Here is a tiny trained network, its code and every weight. The questions are about switching its units off for an input and a class, where a switched-off unit gives its printed mean instead of its output.

import numpy as np


def w(rows, s, z=0):
    codes = np.array(rows[::2]) - 128.0
    scale = np.full(codes.shape[1], s)
    scale[-1] = z or s
    return codes * scale


def f(y):
    return np.maximum(y, 0)


def log_softmax(a):
    a = a - a.max(-1, keepdims=True)
    return a - np.log(np.exp(a).sum(-1, keepdims=True))


def net(x, mask):
    res = np.array(x, float).reshape(1, 2) / 4 @ E
    y = f(res @ A[0][:, :-1].T + A[0][:, -1])
    res = res + np.where(mask, y, B[0][:, -1]) @ B[0][:, :-1]
    return log_softmax(res[-1] @ U[:, :-1].T + U[:, -1])


A, B = {}, {}
E = w([
[110,237,150,54,120,90,105],'x0',
[133,123,3,69,84,47,117],'x1',
],0.013)
A[0] = w([
[127,101,117,149,123,131,135,255],'neuron 1',
[99,133,184,181,139,143,112,49],'neuron 2',
[140,228,142,111,118,125,136,119],'neuron 3',
[124,133,77,95,96,146,139,137],'neuron 4',
[120,128,135,112,117,102,154,80],'neuron 5',
[126,132,220,105,115,146,116,45],'neuron 6',
[164,91,135,126,110,159,126,71],'neuron 7',
[143,111,176,130,105,135,125,90],'neuron 8',
[163,130,96,80,107,122,120,36],'neuron 9',
[119,117,191,151,128,143,126,221],'neuron 10',
[114,205,129,112,130,152,117,48],'neuron 11',
[116,134,143,155,108,146,116,138],'neuron 12',
[121,79,110,173,104,133,127,59],'neuron 13',
[124,131,142,112,105,125,107,118],'neuron 14',
[140,191,147,116,124,97,146,39],'neuron 15',
[123,112,132,164,126,113,115,89],'neuron 16',
[134,130,1,130,125,91,113,88],'neuron 17',
[152,132,169,171,134,130,101,66],'neuron 18',
[117,25,115,151,138,133,146,20],'neuron 19',
[135,158,139,114,120,121,124,253],'neuron 20',
[89,167,159,117,116,114,110,71],'neuron 21',
[146,151,210,149,138,166,150,86],'neuron 22',
[101,128,57,131,126,128,115,49],'neuron 23',
[127,68,126,160,121,162,112,119],'neuron 24',
],0.017,0.0095)
B[0] = w([
[144,104,34,72,22,204,103,210],'neuron 1',
[90,148,166,135,137,86,147,190],'neuron 2',
[184,100,122,157,178,141,98,206],'neuron 3',
[108,150,144,118,112,152,160,186],'neuron 4',
[121,121,137,149,165,108,123,136],'neuron 5',
[97,153,158,131,166,81,169,185],'neuron 6',
[142,121,157,144,164,111,130,154],'neuron 7',
[108,143,143,135,130,108,123,157],'neuron 8',
[101,131,174,146,189,94,176,165],'neuron 9',
[101,146,90,103,54,133,121,232],'neuron 10',
[166,98,190,143,200,116,103,169],'neuron 11',
[137,153,117,112,118,125,147,160],'neuron 12',
[159,119,162,138,200,137,108,175],'neuron 13',
[134,121,149,131,142,155,139,143],'neuron 14',
[187,125,174,150,204,94,122,163],'neuron 15',
[129,111,141,117,177,134,139,143],'neuron 16',
[74,173,145,139,115,86,158,252],'neuron 17',
[94,136,131,157,147,97,130,166],'neuron 18',
[192,119,199,155,227,118,98,199],'neuron 19',
[134,81,34,75,3,209,90,202],'neuron 20',
[150,95,166,143,190,137,110,164],'neuron 21',
[94,165,129,143,129,102,179,224],'neuron 22',
[96,140,155,154,150,73,133,171],'neuron 23',
[165,99,142,135,177,121,111,198],'neuron 24',
],0.029,0.017)
U = w([
[3,206,161,144,132,64,235,52],'0',
[220,92,175,149,206,142,111,42],'1',
[108,122,66,93,53,200,132,254],'2',
],0.011,0.0059)

Each question gives the input, the list of numbers given to net, and the class t.
The units are the neurons (one row each of A and B). Each row of codes is followed by its name. A weight is (code - 128) times the scale printed after its matrix; where a second scale follows, it is the last column's (A, B and U).
mask holds one flag per neuron, in row order. A switched-off neuron (its flag False) gives its mean, the last column of its row in B, instead of its output. The means were averaged over made-up inputs and are rounded, as every weight is.
A unit's drop is (log p(t) with every unit on - log p(t) with that unit switched off) / (log p(t) with every unit on - log p(t) with every unit switched off).
most important unit: the unit with the biggest drop
top k neurons: the k neurons with the biggest drops, biggest first
drop when u is switched off: that unit's drop, to one decimal
input [-1,-3], class 2: most important unit => neuron 17
input [-4,-3], class 1: top 4 neurons => [neuron 17; neuron 20; neuron 19; neuron 24]
input [4,3], class 1: top 2 neurons => [neuron 1; neuron 10]
input [4,-3], class 1: top 4 neurons => [neuron 1; neuron 17; neuron 3; neuron 11]
input [-4,-1], class 1: top 2 neurons => [neuron 20; neuron 19]
input [-3,3], class 2: top 2 neurons => [neuron 22; neuron 1]
input [-7,6], class 1: top 3 neurons => [neuron 19; neuron 13; neuron 22]
input [3,1], class 2: top 2 neurons => [neuron 19; neuron 20]
input [4,2], class 1: top 2 neurons => [neuron 1; neuron 10]
input [-3,0], class 2: drop when neuron 1 is switched off => 0.1
input [1,-1], class 2: drop when neuron 6 is switched off => 0.0
input [3,-3], class 2: drop when neuron 20 is switched off => 0.2
